Here is a tiny trained network, its code and every weight. The questions are about switching its units off for an input and a target symbol, where a switched-off unit gives its printed mean instead of its output.

import numpy as np


def w(rows, s, z=0):
    codes = np.array(rows[::2]) - 128.0
    scale = np.full(codes.shape[1], s)
    scale[-1] = z or s
    return codes * scale


def f(y):
    return y / 2 * (1 + np.tanh(0.7978845608 * (y + 0.044715 * y**3)))


def softmax(a):
    e = np.exp(a - a.max(-1, keepdims=True))
    return e / e.sum(-1, keepdims=True)


def log_softmax(a):
    a = a - a.max(-1, keepdims=True)
    return a - np.log(np.exp(a).sum(-1, keepdims=True))


def net(x, mask):
    ids = ['ΓΛαβξσω'.index(c) for c in x.split()]
    T = len(ids)
    res = E[ids] + P[:T]
    r = res
    for j in range(3):
        rows = slice(4 * j, 4 * j + 4)
        q, k, v = (r @ M[0][rows].T for M in (Q, K, V))
        z = softmax(np.where(np.tri(T) > 0, q @ k.T / 4**0.5, -1e9)) @ v
        o = O[0][rows]
        res = res + np.where(mask[j], z, o[:, -1]) @ o[:, :-1]
    y = f(res @ A[0][:, :-1].T + A[0][:, -1])
    res = res + np.where(mask[3:11], y, B[0][:, -1]) @ B[0][:, :-1]
    return log_softmax(res[-1] @ U[:, :-1].T + U[:, -1])


Q, K, V, O, A, B = {}, {}, {}, {}, {}, {}
E = w([
[184,133,139,194,91,142,112,36,40],'Γ',
[159,93,91,246,94,122,47,84,100],'Λ',
[245,100,145,161,196,20,104,49,146],'α',
[231,46,153,115,153,116,39,138,129],'β',
[126,145,179,161,217,161,55,61,94],'ξ',
[153,114,136,157,208,61,92,194,30],'σ',
[199,180,175,144,97,54,163,252,116],'ω',
],0.016)
P = w([
[71,76,7,98,131,160,215,88,97],'0',
[111,95,50,105,142,170,168,98,92],'1',
[105,118,84,115,142,132,153,99,103],'2',
[108,119,88,157,123,110,121,112,128],'3',
[128,118,128,173,143,103,119,139,147],'4',
[164,112,132,166,108,92,101,153,133],'5',
[173,151,162,101,120,136,61,130,113],'6',
[115,167,159,100,117,89,30,105,126],'7',
[161,144,186,141,132,70,73,172,104],'8',
],0.013)
Q[0] = w([
[80,86,81,93,172,94,112,126,130],'h0',
[137,111,114,109,157,153,172,131,212],'h0',
[216,124,146,199,174,99,35,123,78],'h0',
[108,127,52,92,124,163,151,101,104],'h0',
[205,158,195,215,113,57,105,185,27],'h1',
[104,86,41,101,83,78,84,141,85],'h1',
[116,98,122,169,70,176,160,151,108],'h1',
[56,105,29,108,79,149,216,102,161],'h1',
[161,44,97,117,128,160,165,151,149],'h2',
[93,105,45,125,80,51,137,40,129],'h2',
[97,123,113,78,95,200,128,138,196],'h2',
[2,86,58,64,165,158,181,152,135],'h2',
],0.0099)
K[0] = w([
[102,222,51,72,43,179,193,79,157],'h0',
[12,24,106,169,138,170,207,145,125],'h0',
[155,186,211,145,81,36,31,176,99],'h0',
[185,99,63,66,130,118,168,181,172],'h0',
[104,136,241,169,111,96,16,102,148],'h1',
[141,171,213,137,132,216,183,48,166],'h1',
[79,6,123,119,185,67,199,107,168],'h1',
[88,95,79,88,137,200,158,141,187],'h1',
[17,130,162,156,174,161,149,120,166],'h2',
[131,143,128,98,161,158,182,152,153],'h2',
[190,196,62,131,97,134,255,133,160],'h2',
[117,86,12,72,137,174,189,101,157],'h2',
],0.0079)
V[0] = w([
[123,75,113,124,186,85,64,112,106],'h0',
[152,114,120,106,137,140,161,142,179],'h0',
[94,162,120,136,124,150,165,181,108],'h0',
[107,159,197,110,148,123,148,176,122],'h0',
[161,152,100,124,160,53,207,119,116],'h1',
[157,141,164,136,121,158,153,69,85],'h1',
[153,163,154,160,187,137,90,104,164],'h1',
[115,105,176,80,248,165,136,144,107],'h1',
[150,98,127,169,127,125,107,72,107],'h2',
[128,187,106,127,107,171,103,98,201],'h2',
[152,87,152,123,114,98,124,122,115],'h2',
[69,140,126,157,157,136,132,133,94],'h2',
],0.014)
O[0] = w([
[55,53,142,139,132,140,150,62,78,247],'h0',
[124,100,140,152,209,139,120,147,165,93],'h0',
[224,136,122,121,78,97,100,136,129,56],'h0',
[134,132,119,187,118,87,82,168,122,84],'h0',
[72,103,127,143,147,97,63,168,111,191],'h1',
[89,157,150,165,94,135,137,157,250,170],'h1',
[99,139,158,88,178,170,149,113,161,196],'h1',
[129,140,203,171,203,97,146,120,151,91],'h1',
[93,195,66,78,166,83,134,132,160,236],'h2',
[153,154,121,89,190,193,181,139,142,34],'h2',
[157,89,84,134,131,46,156,134,121,193],'h2',
[142,183,200,67,100,139,93,89,138,112],'h2',
],0.011,0.013)
A[0] = w([
[109,183,57,120,93,77,163,87,85,59],'n0',
[98,169,51,150,163,198,145,109,217,112],'n1',
[176,185,100,137,177,114,2,78,149,239],'n2',
[103,75,109,77,178,226,205,106,116,55],'n3',
[113,111,138,149,186,38,55,156,197,151],'n4',
[160,81,80,226,91,173,255,100,120,218],'n5',
[210,148,150,67,154,122,180,100,104,169],'n6',
[138,179,214,103,173,166,131,60,183,255],'n7',
],0.0071,0.0036)
B[0] = w([
[159,109,117,94,176,115,186,127,64,201],'n0',
[201,116,126,149,117,116,171,205,176,172],'n1',
[152,104,117,92,67,90,164,254,14,166],'n2',
[122,187,150,130,166,193,167,104,137,203],'n3',
[138,70,109,141,56,218,127,146,109,252],'n4',
[42,91,104,150,135,151,103,161,151,150],'n5',
[76,148,84,159,136,140,112,166,156,127],'n6',
[74,147,181,126,77,124,237,70,180,159],'n7',
],0.0095,0.017)
U = w([
[151,63,151,3,138,96,144,110,60,90],'Γ',
[161,70,134,150,56,241,171,144,32,2],'Λ',
[133,81,110,254,202,98,173,135,52,102],'α',
[2,96,129,124,142,201,65,200,89,110],'β',
[132,69,203,123,97,159,158,130,92,133],'ξ',
[121,42,180,114,61,115,80,21,46,90],'σ',
[74,58,138,70,77,57,119,207,157,251],'ω',
],0.0047,0.0045)

Each question gives the input, a string of symbols that net reads in full, and the target symbol t.
The units are the heads (4 rows each of Q, K, V and O) and the neurons (one row each of A and B). Each row of codes is followed by its name. A weight is (code - 128) times the scale printed after its matrix; where a second scale follows, it is the last column's (O, A, B and U).
mask holds one flag per unit, heads first, then neurons. A switched-off unit (its flag False) gives its mean, the last column of its rows in O or B, instead of its output. The means were averaged over made-up inputs and are rounded, as every weight is.
A unit's drop is (log p(t) with every unit on - log p(t) with that unit switched off) / (log p(t) with every unit on - log p(t) with every unit switched off).
The circuit of an input: a set's keep is (log p(t) with only the set's units on - log p(t) with every unit switched off) / (log p(t) with every unit on - log p(t) with every unit switched off). Starting from all 11 units, units are removed one at a time, each time the one whose removal leaves the highest keep (on an exact tie, the one counted first), for as long as the keep stays at least 0.8.
circuit, biggest first: the units of the circuit, biggest drop first
unit that matters most: the unit with the biggest drop
top k neurons: the k neurons with the biggest drops, biggest first
drop when u is switched off: that unit's drop, to one decimal
input Λ β α ξ Λ α, target ξ: unit that matters most	h0
input Λ Λ ξ, target Γ: top 3 neurons	[n4 n0 n5]
input Λ ω ω α, target Λ: circuit, biggest first	[n4 h0]
input α Γ ω α ω ω σ, target Λ: circuit, biggest first	[n4 h0 n2]
input σ ξ Γ, target ξ: circuit, biggest first	[h1 h2 n7]
input β α σ α α, target β: circuit, biggest first	[h1 h0]
input Γ ξ α Γ ω σ α β ω, target α: circuit, biggest first	[h2 h1]
input ω ξ σ Λ α, target Γ: circuit, biggest first	[h1 n4 h0]
input ξ Λ ξ β α α α, target β: circuit, biggest first	[h0 h1]
input β α β Λ α, target Γ: top 2 neurons	[n0 n4]
input ω Λ σ ξ α β Λ, target α: circuit, biggest first	[h2 n4 n1 h0]
input σ σ σ Λ σ ω, target σ: circuit, biggest first	[h2 h1 n1]
input Λ ξ σ ξ Γ β ω α ω, target β: top 2 neurons	[n4 n1]
input ω σ σ Λ Λ σ Λ, target σ: circuit, biggest first	[h0 h2]
input Γ ξ σ Λ, target σ: circuit, biggest first	[h2 h0]
input Λ ω ξ, target ω: top neuron	[n2]
input Λ Λ Λ, target Γ: circuit, biggest first	[n4 h2 h0]
input α Γ β Λ Λ σ Λ ξ β, target ξ: circuit, biggest first	[h1 n7]
input Γ Λ β Λ Λ σ α Λ ω, target Γ: circuit, biggest first	[h1 n4]
input Γ ω α α α ω ω Γ Γ, target ω: circuit, biggest first	[h1 h0]
input ω α Λ Γ Λ σ β Λ β, target Γ: unit that matters most	h1
input σ β β, target σ: top 3 neurons	[n1 n2 n0]
input ξ β ω Λ, target Λ: top 2 neurons	[n2 n4]
input ξ Λ Γ α Λ σ ω Γ, target ω: top 2 neurons	[n3 n2]
input Γ ξ ω ξ Λ β Γ, target β: top 2 neurons	[n5 n3]
input β ω Λ β ω Γ ξ ω ξ, target Λ: top 2 neurons	[n4 n2]
input ξ α ξ α α, target ξ: unit that matters most	n7
input ξ ξ α ω Λ β Γ, target α: top 3 neurons	[n4 n0 n1]
input ω Γ Λ ξ σ α ω ω Λ, target Λ: drop when h0 is switched off	1.7
input ξ Λ Λ β β ξ Γ, target ξ: drop when h1 is switched off	1.1
